Small tables with named rows and columns. After each table, cells are looked up by row and column.

mizep =
|  | tugatig | komara | meti | tuzaf |
|---|---|---|---|---|
| napovop | 207 | 2 | 217 | 9 |
| tarum | 222 | 8 | 2 | 76 |
| lod | 34 | 4 | 26 | 12 |
| repib | 9 | 226 | 218 | 224 |
| dulun | 9 | 6 | 11 | 15 |
| vepevas | 5 | 8 | 6 | 16 |
| pur | 8 | 4 | 11 | 9 |
| goga | 126 | 167 | 17 | 167 |

tarum, tuzaf -> 76
tarum, komara -> 8
dulun, tugatig -> 9
repib, tuzaf -> 224
pur, tuzaf -> 9
lod, tuzaf -> 12
goga, komara -> 167
tarum, meti -> 2
Row with the largest meti: repib

niza =
|  | femove | lenitik | mus | zet | noto | nesu | remuneg | pazesa |
|---|---|---|---|---|---|---|---|---|
| dekot | -51 | -35 | 47 | -16 | -3 | -18 | -49 | 12 |
| roko | -21 | 9 | -57 | -22 | -19 | 5 | -57 | 44 |
| noz | 46 | 47 | -29 | -71 | -4 | 44 | -2 | 7 |
| niv | -23 | 12 | -53 | -18 | -16 | 4 | -61 | 41 |
| peb | -42 | -38 | 45 | 82 | 18 | -13 | 23 | 3 |
| sel | 63 | 37 | -42 | 28 | 32 | 25 | 76 | -9 |
| zolel | 30 | 6 | 86 | -62 | -11 | 11 | 0 | -12 |
| zuzeseg | 60 | 44 | -38 | 26 | 38 | 19 | 67 | -14 |
| sebim | 45 | 49 | -31 | -74 | -3 | 47 | 0 | 11 |
| petof | -20 | 10 | -58 | -20 | -13 | 4 | -55 | 42 |
| filano | 30 | 14 | 78 | -56 | -10 | 9 | 2 | -9 |
| buz | -46 | -41 | 47 | 86 | 20 | -6 | 18 | 4 |

What is the remuneg of dekot in niza?
-49
What is the pazesa of dekot in niza?
12
What is the zet of dekot in niza?
-16
What is the pazesa of buz in niza?
4
What is the femove of niv in niza?
-23
What is the nesu of niv in niza?
4
What is the femove of sel in niza?
63
What is the pazesa of peb in niza?
3
What is the remuneg of filano in niza?
2
What is the femove of roko in niza?
-21
What is the nesu of sebim in niza?
47
What is the nesu of sel in niza?
25

Table midog
         limi  besubik  rosir  kunira  gipagu  pipoz  ganavet   tof  gamuge
vufa     3144     4928   4485    4677    6167   4918     6457  5886    5795
ronugik  3357     4173   3841    4643    5566   3323     4258  3568    6711
fir      3601     4078   2667    5595    5527   3451     4960  3917    6486
giri     4174     4126   5242    4316    5083   4279     3176  5413    5640
taz      3928     3377   2466    6240    5883   3216     4864  4544    7163
lom      3350     5193   5326    7577    6319   5111     5901  6438    6730
lalil    3385     4280   3002    5586    5822   3396     5290  3817    6558

tof of lalil is 3817
kunira of ronugik is 4643
pipoz of taz is 3216
besubik of giri is 4126
ganavet of fir is 4960
gamuge of fir is 6486
gamuge of ronugik is 6711
ganavet of lom is 5901
ganavet of giri is 3176
gipagu of vufa is 6167
limi of ronugik is 3357
limi of vufa is 3144
gipagu of fir is 5527
tof of lom is 6438
rosir of taz is 2466

nole =
,givinog,nuba,zomiva,nus,pab,bim,ronobu
golinor,9.1,7.3,4.0,6.9,4.0,4.1,4.1
nusa,4.6,6.5,5.0,8.2,6.4,5.3,5.1
sofaso,3.4,5.1,5.2,9.1,7.3,9.1,4.2
dag,9.0,5.4,5.3,6.9,4.7,3.6,6.2
ratu,7.9,8.4,3.9,4.2,4.7,3.8,5.2
fupa,4.4,6.2,6.2,8.7,7.6,8.4,3.5
dem,9.4,5.3,5.4,5.5,3.8,4.8,5.2
biv,2.4,8.3,3.1,8.4,5.4,8.9,2.7
dib,6.5,9.0,4.5,2.9,5.3,5.5,6.0

dag, pab => 4.7
nusa, zomiva => 5.0
fupa, ronobu => 3.5
sofaso, givinog => 3.4
sofaso, pab => 7.3
nusa, nuba => 6.5
dem, pab => 3.8
dem, nuba => 5.3
fupa, givinog => 4.4
Row with the largest pab: fupa

kana =
	buvug	maboka	ralo	piruzep	lukovun	fudutu
gulu	65	84	31	15	57	49
gul	43	24	42	15	81	57
pivale	66	82	31	15	58	52
zud	25	58	58	15	22	56
teka	68	35	74	15	48	43
meretud	24	58	60	15	22	50
giv	58	74	62	15	23	39
ladida	70	36	75	15	46	41

ralo of meretud is 60
piruzep of zud is 15
ralo of gul is 42
maboka of ladida is 36
buvug of gul is 43
lukovun of gulu is 57
buvug of meretud is 24
ralo of teka is 74
Which row has the largest fudutu? gul

zop =
cols = kap, zul, suliti, lefanud, dakulag, kiz, mezipa, nekog
bano: [0.52, 0.14, 0.48, 0.35, 0.24, 0.26, 0.35, 0.76]
zuza: [0.61, 0.10, 0.50, 0.38, 0.38, 0.27, 0.22, 0.67]
dal: [0.63, 0.09, 0.34, 0.58, 0.47, 0.12, 0.49, 0.81]
vumufam: [0.47, 0.69, 0.54, 0.42, 0.59, 0.64, 0.34, 0.08]

bano, suliti: 0.48
bano, nekog: 0.76
zuza, suliti: 0.50
zuza, dakulag: 0.38
zuza, zul: 0.10
dal, zul: 0.09
dal, kap: 0.63
vumufam, zul: 0.69
vumufam, dakulag: 0.59
zuza, kap: 0.61
zuza, nekog: 0.67
dal, suliti: 0.34
bano, zul: 0.14
vumufam, nekog: 0.08
vumufam, kap: 0.47
Row with the largest kiz: vumufam

gorupek.tsv
	kef	supiri
burob	244	630
dar	404	526
mutovib	442	561
keniso	701	692
mis	400	601
dur	553	646
zege	765	634
gis	263	524
vafuruk	293	628
gonarog	778	565
vapilaf	434	553

What is the supiri of mis in gorupek? 601
What is the kef of zege in gorupek? 765
What is the kef of vapilaf in gorupek? 434
What is the supiri of gis in gorupek? 524
What is the supiri of dur in gorupek? 646
What is the kef of vafuruk in gorupek? 293
What is the supiri of vafuruk in gorupek? 628

votofe:
	geva	zigoda	tid	vor
bor	39353	29102	-5339	8459
kam	29765	-36387	-5339	-3894
zadid	47571	29102	-5339	-38174
lim	64513	29102	-55338	-15244
bikelo	24389	-11912	-5339	19753
reb	-15005	29102	18155	-3894

reb, geva => -15005
lim, vor => -15244
bor, vor => 8459
reb, tid => 18155
kam, geva => 29765
bikelo, zigoda => -11912
zadid, vor => -38174
reb, vor => -3894
bor, geva => 39353
bikelo, vor => 19753
reb, zigoda => 29102
lim, zigoda => 29102

vug =
         mego  gezu  nazamo  fuvil
vodotoz    60    43      60     59
mos        92    51      38     34
bof        92    61      65     55
pipez      59    73      85     58
lin        37    81      68     46
kirel      48    56      47     39
gak        50    82      64     45
las        80    24      49     50
duvaze     42    66      53     42

What is the gezu of las in vug?
24
What is the mego of vodotoz in vug?
60
What is the fuvil of kirel in vug?
39
What is the nazamo of mos in vug?
38
What is the fuvil of vodotoz in vug?
59
What is the mego of las in vug?
80
What is the mego of duvaze in vug?
42
What is the nazamo of lin in vug?
68
What is the nazamo of vodotoz in vug?
60
What is the fuvil of las in vug?
50
What is the mego of bof in vug?
92
What is the gezu of lin in vug?
81
What is the gezu of mos in vug?
51
What is the nazamo of gak in vug?
64
What is the mego of mos in vug?
92
What is the gezu of pipez in vug?
73
What is the gezu of duvaze in vug?
66
What is the mego of pipez in vug?
59
What is the fuvil of gak in vug?
45
What is the mego of lin in vug?
37

